Below are the code and all the weights of a small trained network. Each question names an input and a class and asks about switching units off, where a switched-off unit gives its printed mean instead of its output.

import numpy as np


def w(rows, s, z=0):
    codes = np.array(rows[::2]) - 128.0
    scale = np.full(codes.shape[1], s)
    scale[-1] = z or s
    return codes * scale


def f(y):
    return np.maximum(y, 0)


def log_softmax(a):
    a = a - a.max(-1, keepdims=True)
    return a - np.log(np.exp(a).sum(-1, keepdims=True))


def net(x, mask):
    res = np.array(x, float).reshape(1, 8) / 4 @ E
    y = f(res @ A[0][:, :-1].T + A[0][:, -1])
    res = res + np.where(mask, y, B[0][:, -1]) @ B[0][:, :-1]
    return log_softmax(res[-1] @ U[:, :-1].T + U[:, -1])


A, B = {}, {}
E = w([
[193,43,138,154,3,159,135,221],'x0',
[189,175,139,135,67,95,130,255],'x1',
[173,208,29,70,218,76,82,143],'x2',
[131,194,97,190,132,154,29,167],'x3',
[94,52,84,202,213,211,131,230],'x4',
[157,148,228,233,231,74,48,98],'x5',
[151,97,242,17,129,223,66,102],'x6',
[52,44,212,153,117,61,142,90],'x7',
],0.0056)
A[0] = w([
[162,98,96,124,116,104,123,140,9],'n1',
[142,122,90,142,112,151,127,142,72],'n2',
[115,124,168,198,132,125,127,169,119],'n3',
[119,159,123,137,135,166,147,130,72],'n4',
[42,119,65,160,130,103,158,100,110],'n5',
[126,127,133,174,133,116,114,132,36],'n6',
[83,192,161,86,178,29,133,211,131],'n7',
[81,142,162,128,149,122,120,127,58],'n8',
[169,134,120,175,106,137,127,101,17],'n9',
[96,137,89,168,192,207,225,150,96],'n10',
[100,125,109,139,138,111,146,82,59],'n11',
[117,106,142,119,87,165,129,162,92],'n12',
[123,91,157,119,88,136,130,115,31],'n13',
[115,119,145,117,138,141,132,130,75],'n14',
[118,75,175,104,67,176,142,152,131],'n15',
[125,132,137,145,102,122,110,133,53],'n16',
[70,185,179,93,158,156,115,47,124],'n17',
[102,164,171,101,153,135,132,87,124],'n18',
[134,176,66,130,101,176,73,224,149],'n19',
[105,69,179,93,52,178,143,167,143],'n20',
[77,42,160,138,249,193,92,143,150],'n21',
[138,167,96,124,104,163,95,186,122],'n22',
[135,146,99,118,123,147,127,151,90],'n23',
[49,130,61,157,126,112,160,114,167],'n24',
[126,136,99,144,148,124,106,103,1],'n25',
[86,112,184,248,134,120,87,199,133],'n26',
],0.018,0.0046)
B[0] = w([
[113,149,143,88,133,122,93,112,141],'n1',
[128,150,133,117,108,126,75,110,154],'n2',
[170,85,129,170,119,100,100,115,188],'n3',
[121,134,109,133,126,125,111,135,142],'n4',
[108,102,104,97,59,162,121,166,185],'n5',
[105,94,111,111,139,118,116,139,150],'n6',
[91,145,66,23,158,65,116,152,192],'n7',
[124,126,136,97,102,132,94,120,154],'n8',
[103,106,134,134,160,129,138,145,140],'n9',
[143,160,43,180,192,135,157,168,202],'n10',
[113,111,137,105,94,153,112,134,157],'n11',
[144,109,149,94,98,79,141,110,173],'n12',
[133,193,72,163,163,148,155,147,160],'n13',
[131,148,138,115,150,135,127,132,140],'n14',
[138,107,121,96,77,133,227,120,209],'n15',
[123,119,134,158,145,138,147,134,138],'n16',
[150,177,199,166,110,117,103,55,222],'n17',
[137,155,172,126,110,133,96,91,185],'n18',
[72,179,106,184,68,214,100,145,218],'n19',
[179,120,121,79,86,138,236,127,225],'n20',
[3,114,238,89,164,152,136,182,248],'n21',
[95,167,112,150,111,189,113,137,184],'n22',
[120,159,124,127,116,133,98,112,155],'n23',
[114,111,96,95,64,159,131,161,190],'n24',
[136,135,148,133,110,130,168,123,146],'n25',
[206,30,132,193,129,109,76,86,237],'n26',
],0.03,0.017)
U = w([
[81,134,170,48,195,92,221,186,90],'0',
[173,90,18,103,70,111,173,178,183],'1',
[237,106,132,195,94,116,191,60,1],'2',
[52,253,74,180,162,160,71,175,100],'3',
[122,122,209,161,202,29,22,57,159],'4',
[62,160,187,115,60,193,148,138,172],'5',
[87,53,127,225,181,124,52,199,167],'6',
],0.0051,0.0043)

Each question gives the input, the list of numbers given to net, and the class t.
The units are the neurons (one row each of A and B). Each row of codes is followed by its name. A weight is (code - 128) times the scale printed after its matrix; where a second scale follows, it is the last column's (A, B and U).
mask holds one flag per neuron, in row order. A switched-off neuron (its flag False) gives its mean, the last column of its row in B, instead of its output. The means were averaged over made-up inputs and are rounded, as every weight is.
A unit's drop is (log p(t) with every unit on - log p(t) with that unit switched off) / (log p(t) with every unit on - log p(t) with every unit switched off).
The circuit of an input: a set's keep is (log p(t) with only the set's units on - log p(t) with every unit switched off) / (log p(t) with every unit on - log p(t) with every unit switched off). Starting from the 12 units with the biggest drops (on a tie, the unit counted first), units are removed one at a time, each time the one whose removal leaves the highest keep (on an exact tie, the one counted first), for as long as the keep stays at least 0.8.
units of the circuit, in order: the units of the circuit, biggest drop first
top k neurons: the k neurons with the biggest drops, biggest first
drop when u is switched off: that unit's drop, to one decimal
input [7,-1,2,4,4,2,1,6], class 2: units of the circuit, in order : n26
input [7,-8,-4,1,-3,4,4,-7], class 0: units of the circuit, in order : n26, n19, n22
input [-8,-3,-1,5,3,1,-8,8], class 6: top 4 neurons : n26, n20, n21, n15
input [4,7,-5,-6,-8,-4,2,3], class 1: top 3 neurons : n21, n17, n26
input [5,3,-3,3,-7,2,-6,6], class 2: top 2 neurons : n21, n26
input [-5,-4,5,8,8,2,-3,-3], class 3: top 2 neurons : n10, n19
input [1,0,0,-3,-4,3,-2,1], class 4: top 3 neurons : n20, n19, n15
input [-3,-4,7,-5,1,8,-1,-5], class 0: top 4 neurons : n26, n7, n21, n19
input [-7,-4,6,-4,1,-1,0,-5], class 3: top 4 neurons : n10, n20, n15, n26
input [5,8,2,-4,8,6,0,-6], class 6: top 2 neurons : n26, n3
input [-3,-3,-1,1,-6,-7,3,7], class 2: top 3 neurons : n21, n19, n17
input [3,5,-2,-1,-2,6,-5,5], class 4: top 2 neurons : n20, n19
input [1,6,5,3,2,3,-1,6], class 6: top 2 neurons : n17, n20
input [-7,-5,2,-5,-1,7,5,-6], class 4: units of the circuit, in order : n17
input [8,4,-1,4,-1,-7,-6,7], class 1: drop when n21 is switched off : 0.1
input [8,4,-7,-3,0,-2,2,-6], class 1: drop when n17 is switched off : 0.1
input [3,-3,6,3,-1,3,-5,8], class 1: drop when n21 is switched off : 0.4
input [8,3,-4,-5,-3,-2,5,6], class 1: drop when n17 is switched off : 0.2
